Below are the code and all the weights of a small trained network. Each question names an input and a class and asks about switching units off, where a switched-off unit gives its printed mean instead of its output.

import numpy as np


def w(rows, s, z=0):
    codes = np.array(rows[::2]) - 128.0
    scale = np.full(codes.shape[1], s)
    scale[-1] = z or s
    return codes * scale


def norm(h):
    return h / np.sqrt((h * h).mean(-1, keepdims=True) + 1e-5)


def f(y):
    return np.maximum(y, 0)


def log_softmax(a):
    a = a - a.max(-1, keepdims=True)
    return a - np.log(np.exp(a).sum(-1, keepdims=True))


def net(x, mask):
    res = np.array(x, float).reshape(1, 8) / 4 @ E
    u = 0
    for l in range(2):
        y = f(norm(res) @ A[l][:, :-1].T + A[l][:, -1])
        res = res + np.where(mask[u : u + 11], y, B[l][:, -1]) @ B[l][:, :-1]
        u += 11
    return log_softmax(norm(res)[-1] @ U[:, :-1].T + U[:, -1])


A, B = {}, {}
E = w([
[28,84,68,136,154,158,226,164,132],'x0',
[34,232,118,98,57,253,206,134,124],'x1',
[152,183,101,72,215,163,75,140,172],'x2',
[225,184,128,202,134,168,211,59,106],'x3',
[134,178,143,52,46,81,119,130,141],'x4',
[121,112,187,74,132,103,103,207,214],'x5',
[133,183,113,140,98,54,112,74,192],'x6',
[64,105,95,148,119,68,214,163,203],'x7',
],0.0077)
A[0] = w([
[218,98,118,94,122,73,59,91,132,97],'L0N0',
[112,210,91,115,199,61,110,128,201,82],'L0N1',
[207,102,176,137,209,187,7,141,118,169],'L0N2',
[135,91,116,250,193,56,168,106,89,150],'L0N3',
[58,90,89,78,138,159,125,153,92,3],'L0N4',
[114,49,165,85,139,57,96,222,180,86],'L0N5',
[71,105,181,70,2,137,162,98,120,141],'L0N6',
[71,88,127,109,169,74,61,174,107,48],'L0N7',
[187,189,70,161,136,230,189,93,163,127],'L0N8',
[73,94,150,212,147,74,190,54,131,78],'L0N9',
[91,116,60,80,125,69,144,155,214,85],'L0N10',
],0.0086,0.0053)
B[0] = w([
[153,148,122,66,168,43,84,51,179,217],'L0N0',
[218,123,46,115,97,161,138,170,243,180],'L0N1',
[119,254,190,62,223,148,111,72,100,254],'L0N2',
[135,25,138,104,88,93,138,4,117,226],'L0N3',
[83,117,38,73,122,137,124,154,154,165],'L0N4',
[178,82,218,164,114,134,244,209,80,243],'L0N5',
[90,163,171,154,99,101,92,169,60,216],'L0N6',
[88,152,128,125,131,215,221,173,152,197],'L0N7',
[142,103,239,178,123,239,158,119,84,228],'L0N8',
[145,83,60,116,139,157,76,46,113,186],'L0N9',
[168,179,133,92,48,185,169,175,215,193],'L0N10',
],0.009,0.0074)
A[1] = w([
[154,53,143,86,215,94,146,181,164,105],'L1N0',
[155,171,111,166,135,167,167,110,116,103],'L1N1',
[79,97,55,107,72,106,153,172,153,39],'L1N2',
[125,147,121,156,196,91,111,213,184,78],'L1N3',
[98,100,98,144,171,104,153,208,118,51],'L1N4',
[113,172,120,137,136,171,182,85,125,47],'L1N5',
[133,87,137,82,144,97,78,168,90,3],'L1N6',
[148,131,138,138,81,108,108,156,80,93],'L1N7',
[174,188,128,137,123,104,112,113,252,132],'L1N8',
[134,88,118,141,120,156,205,68,157,108],'L1N9',
[154,20,50,206,116,150,149,115,138,40],'L1N10',
],0.012,0.0065)
B[1] = w([
[58,182,244,235,37,225,90,144,66,236],'L1N0',
[68,138,190,142,97,240,157,169,152,198],'L1N1',
[78,81,120,84,201,207,164,66,198,186],'L1N2',
[133,91,73,169,26,182,251,152,125,163],'L1N3',
[246,169,143,109,118,100,136,192,207,165],'L1N4',
[18,164,183,119,154,214,127,181,87,192],'L1N5',
[134,129,196,168,104,157,159,71,123,138],'L1N6',
[77,135,136,204,102,66,133,143,105,159],'L1N7',
[216,58,30,106,164,108,126,79,208,248],'L1N8',
[137,74,136,212,127,103,94,105,62,254],'L1N9',
[45,14,93,170,38,51,98,1,8,207],'L1N10',
],0.0096,0.0059)
U = w([
[106,178,254,168,144,228,161,98,59,182],'0',
[248,154,126,94,211,43,48,15,130,141],'1',
[101,160,162,180,46,47,124,195,54,74],'2',
[72,27,63,188,63,114,130,41,62,141],'3',
[138,112,32,167,214,74,47,205,93,8],'4',
[23,155,34,58,225,184,136,146,145,75],'5',
[200,129,113,103,105,184,212,194,226,143],'6',
],0.015,0.012)

Each question gives the input, the list of numbers given to net, and the class t.
The units are the neurons (one row each of A and B). Each row of codes is followed by its name. A weight is (code - 128) times the scale printed after its matrix; where a second scale follows, it is the last column's (A, B and U).
mask holds one flag per neuron, layer by layer. A switched-off neuron (its flag False) gives its mean, the last column of its row in B, instead of its output. The means were averaged over made-up inputs and are rounded, as every weight is.
A unit's drop is (log p(t) with every unit on - log p(t) with that unit switched off) / (log p(t) with every unit on - log p(t) with every unit switched off).
The circuit of an input: a set's keep is (log p(t) with only the set's units on - log p(t) with every unit switched off) / (log p(t) with every unit on - log p(t) with every unit switched off). Starting from the 12 units with the biggest drops (on a tie, the unit counted first), units are removed one at a time, each time the one whose removal leaves the highest keep (on an exact tie, the one counted first), for as long as the keep stays at least 0.8.
circuit, biggest first: the units of the circuit, biggest drop first
most important unit: the unit with the biggest drop
k most important neurons: the k neurons with the biggest drops, biggest first
top k neurons in layer l: the k neurons of layer l with the biggest drops, biggest first
drop when u is switched off: that unit's drop, to one decimal
input [7,2,-2,1,8,-2,-6,0], class 5: circuit, biggest first	L0N4, L0N5, L1N0
input [8,1,-5,-6,7,7,4,-1], class 6: circuit, biggest first	L0N10
input [-1,-2,8,6,5,4,-7,-1], class 1: circuit, biggest first	L0N5, L1N8
input [-1,6,-2,0,4,3,0,-7], class 2: top 2 neurons in layer 0	L0N6, L0N2
input [7,4,-7,0,8,8,-6,3], class 2: 3 most important neurons	L0N6, L1N8, L0N1
input [-8,-8,6,-6,-7,2,-7,0], class 0: 2 most important neurons	L1N0, L0N5
input [6,-6,-7,7,4,8,3,-6], class 3: top 2 neurons in layer 0	L0N2, L0N3
input [8,6,-8,-6,8,6,0,3], class 6: circuit, biggest first	L0N10, L1N0
input [-3,-8,-7,-4,8,8,4,1], class 6: top 4 neurons in layer 1	L1N8, L1N10, L1N9, L1N3
input [-7,6,-5,0,2,3,7,-4], class 2: 3 most important neurons	L0N6, L0N2, L1N7
input [2,-4,1,-4,7,2,3,-8], class 1: 2 most important neurons	L0N0, L1N8
input [5,1,-3,4,8,2,5,2], class 6: 3 most important neurons	L0N10, L0N3, L1N10
input [5,1,1,8,0,5,1,8], class 3: 2 most important neurons	L0N2, L1N10
input [4,-7,-5,5,-4,7,5,-3], class 3: most important unit	L0N3
input [-4,7,3,0,-1,4,-1,4], class 6: top 2 neurons in layer 0	L0N2, L0N1
input [-2,1,4,5,6,-4,8,-2], class 1: 2 most important neurons	L1N8, L0N5
input [-5,0,-8,5,7,-3,7,-2], class 1: drop when L0N0 is switched off	0.2
input [2,5,3,0,8,1,2,-1], class 6: drop when L0N1 is switched off	0.3
input [7,6,-6,-6,1,4,2,7], class 6: drop when L1N4 is switched off	0.2
input [1,-4,-3,6,3,0,0,-2], class 1: most important unit	L0N0
